Here is a tiny trained network, its code and every weight. The questions are about switching its units off for an input and a target symbol, where a switched-off unit gives its printed mean instead of its output.

import numpy as np


def w(rows, s, z=0):
    codes = np.array(rows[::2]) - 128.0
    scale = np.full(codes.shape[1], s)
    scale[-1] = z or s
    return codes * scale


def norm(h):
    return h / np.sqrt((h * h).mean(-1, keepdims=True) + 1e-5)


def f(y):
    return np.maximum(y, 0)


def softmax(a):
    e = np.exp(a - a.max(-1, keepdims=True))
    return e / e.sum(-1, keepdims=True)


def log_softmax(a):
    a = a - a.max(-1, keepdims=True)
    return a - np.log(np.exp(a).sum(-1, keepdims=True))


def net(x, mask):
    ids = ['αβγεθλμξπσφψω'.index(c) for c in x.split()]
    T = len(ids)
    res = E[ids] + P[:T]
    r = norm(res)
    for j in range(3):
        rows = slice(3 * j, 3 * j + 3)
        q, k, v = (r @ M[0][rows].T for M in (Q, K, V))
        z = softmax(np.where(np.tri(T) > 0, q @ k.T / 3**0.5, -1e9)) @ v
        o = O[0][rows]
        res = res + np.where(mask[j], z, o[:, -1]) @ o[:, :-1]
    y = f(norm(res) @ A[0][:, :-1].T + A[0][:, -1])
    res = res + np.where(mask[3:7], y, B[0][:, -1]) @ B[0][:, :-1]
    return log_softmax(norm(res)[-1] @ U[:, :-1].T + U[:, -1])


Q, K, V, O, A, B = {}, {}, {}, {}, {}, {}
E = w([
[99,220,146,93],'α',
[101,121,91,136],'β',
[169,84,117,133],'γ',
[156,171,169,194],'ε',
[129,90,144,229],'θ',
[98,144,94,118],'λ',
[175,78,117,160],'μ',
[116,195,187,163],'ξ',
[162,147,158,121],'π',
[157,86,127,133],'σ',
[213,254,159,122],'φ',
[84,204,157,43],'ψ',
[227,175,111,150],'ω',
],0.0087)
P = w([
[170,179,115,129],'0',
[232,254,71,127],'1',
[137,224,148,152],'2',
[191,93,116,59],'3',
[171,180,16,158],'4',
[75,219,165,175],'5',
[159,54,136,61],'6',
[178,161,35,208],'7',
],0.0065)
Q[0] = w([
[140,110,87,108],'head 0',
[141,59,249,62],'head 0',
[180,153,124,134],'head 0',
[77,130,229,66],'head 1',
[105,163,57,136],'head 1',
[155,161,224,181],'head 1',
[50,108,108,140],'head 2',
[196,170,92,134],'head 2',
[169,234,95,147],'head 2',
],0.013)
K[0] = w([
[135,111,171,119],'head 0',
[230,205,111,173],'head 0',
[150,100,126,179],'head 0',
[116,225,31,122],'head 1',
[168,55,143,186],'head 1',
[18,124,121,148],'head 1',
[171,105,10,172],'head 2',
[138,127,211,68],'head 2',
[201,158,211,117],'head 2',
],0.012)
V[0] = w([
[243,97,230,152],'head 0',
[131,131,113,101],'head 0',
[80,109,70,220],'head 0',
[56,131,144,34],'head 1',
[114,49,189,89],'head 1',
[133,173,230,165],'head 1',
[207,112,124,185],'head 2',
[90,87,91,117],'head 2',
[127,216,2,157],'head 2',
],0.0091)
O[0] = w([
[60,81,81,29,232],'head 0',
[139,132,155,114,131],'head 0',
[91,199,92,219,68],'head 0',
[96,172,108,45,12],'head 1',
[33,109,100,134,13],'head 1',
[170,88,57,127,204],'head 1',
[143,162,58,166,187],'head 2',
[110,70,120,87,3],'head 2',
[2,97,150,157,232],'head 2',
],0.0086,0.0058)
A[0] = w([
[157,231,120,103,200],'neuron 0',
[104,166,2,166,246],'neuron 1',
[85,180,136,228,128],'neuron 2',
[204,120,137,201,48],'neuron 3',
],0.0077,0.0011)
B[0] = w([
[43,1,29,204,225],'neuron 0',
[53,143,183,84,254],'neuron 1',
[178,162,153,52,224],'neuron 2',
[110,128,217,67,247],'neuron 3',
],0.0064,0.0045)
U = w([
[189,50,191,146,127],'α',
[106,187,158,202,128],'β',
[101,121,152,1,145],'γ',
[172,132,9,232,30],'ε',
[65,85,59,202,150],'θ',
[192,155,132,98,211],'λ',
[11,153,154,130,147],'μ',
[220,86,37,126,165],'ξ',
[146,75,37,97,100],'π',
[54,134,72,78,6],'σ',
[174,189,154,179,195],'φ',
[215,94,183,85,108],'ψ',
[144,200,179,176,149],'ω',
],0.0099,0.0025)

Each question gives the input, a string of symbols that net reads in full, and the target symbol t.
The units are the heads (3 rows each of Q, K, V and O) and the neurons (one row each of A and B). Each row of codes is followed by its name. A weight is (code - 128) times the scale printed after its matrix; where a second scale follows, it is the last column's (O, A, B and U).
mask holds one flag per unit, heads first, then neurons. A switched-off unit (its flag False) gives its mean, the last column of its rows in O or B, instead of its output. The means were averaged over made-up inputs and are rounded, as every weight is.
A unit's drop is (log p(t) with every unit on - log p(t) with that unit switched off) / (log p(t) with every unit on - log p(t) with every unit switched off).
The circuit of an input: a set's keep is (log p(t) with only the set's units on - log p(t) with every unit switched off) / (log p(t) with every unit on - log p(t) with every unit switched off). Starting from all 7 units, units are removed one at a time, each time the one whose removal leaves the highest keep (on an exact tie, the one counted first), for as long as the keep stays at least 0.8.
units of the circuit, in order: the units of the circuit, biggest drop first
top k neurons: the k neurons with the biggest drops, biggest first
heads that matter: for each layer, one digit per head in row order, 1 if its drop is at least 0.15 and else 0, layers parted by /
drop when u is switched off: that unit's drop, to one decimal
input μ σ α θ μ, target θ: units of the circuit, in order	(head 1)
input γ μ σ λ μ μ μ λ, target μ: heads that matter	010
input ξ β ξ ξ μ μ ξ ψ, target ξ: heads that matter	001
input θ μ ε ξ α, target ε: heads that matter	101
input α μ σ, target γ: heads that matter	001
input ψ ψ ξ ξ α, target ξ: units of the circuit, in order	(head 2; neuron 0)
input γ β σ ξ μ μ θ, target θ: top 2 neurons	(neuron 3; neuron 2)
input ε γ θ μ ε, target μ: units of the circuit, in order	(neuron 1; head 0)
input ξ α λ ε ψ, target ε: units of the circuit, in order	(neuron 0; head 0)
input ξ μ α γ β μ φ, target ξ: heads that matter	100
input ξ φ σ ξ, target ξ: heads that matter	000
input μ ψ α σ γ ξ μ ω, target μ: heads that matter	010
input σ ε α, target θ: heads that matter	010
input α μ ξ μ μ, target μ: units of the circuit, in order	(head 1)
input ξ γ α α ψ, target α: heads that matter	100
input ε γ θ ε μ ψ μ μ, target μ: top 2 neurons	(neuron 1; neuron 0)
input ψ ε θ γ ξ μ α μ, target α: units of the circuit, in order	(head 1; head 2; neuron 0)
input μ θ μ β, target θ: units of the circuit, in order	(head 0; head 1)
input ψ ξ σ, target γ: heads that matter	111
input μ ξ φ ε, target ξ: top neuron	(neuron 2)
input σ φ α, target θ: top 2 neurons	(neuron 0; neuron 3)
input β μ ξ α, target α: top 3 neurons	(neuron 0; neuron 1; neuron 2)
input π α ξ β μ φ ψ σ, target ψ: drop when head 2 is switched off	0.1
input ε ξ σ ε ψ, target ε: drop when neuron 1 is switched off	0.0
input ω π θ α φ λ φ, target ξ: drop when neuron 2 is switched off	0.1
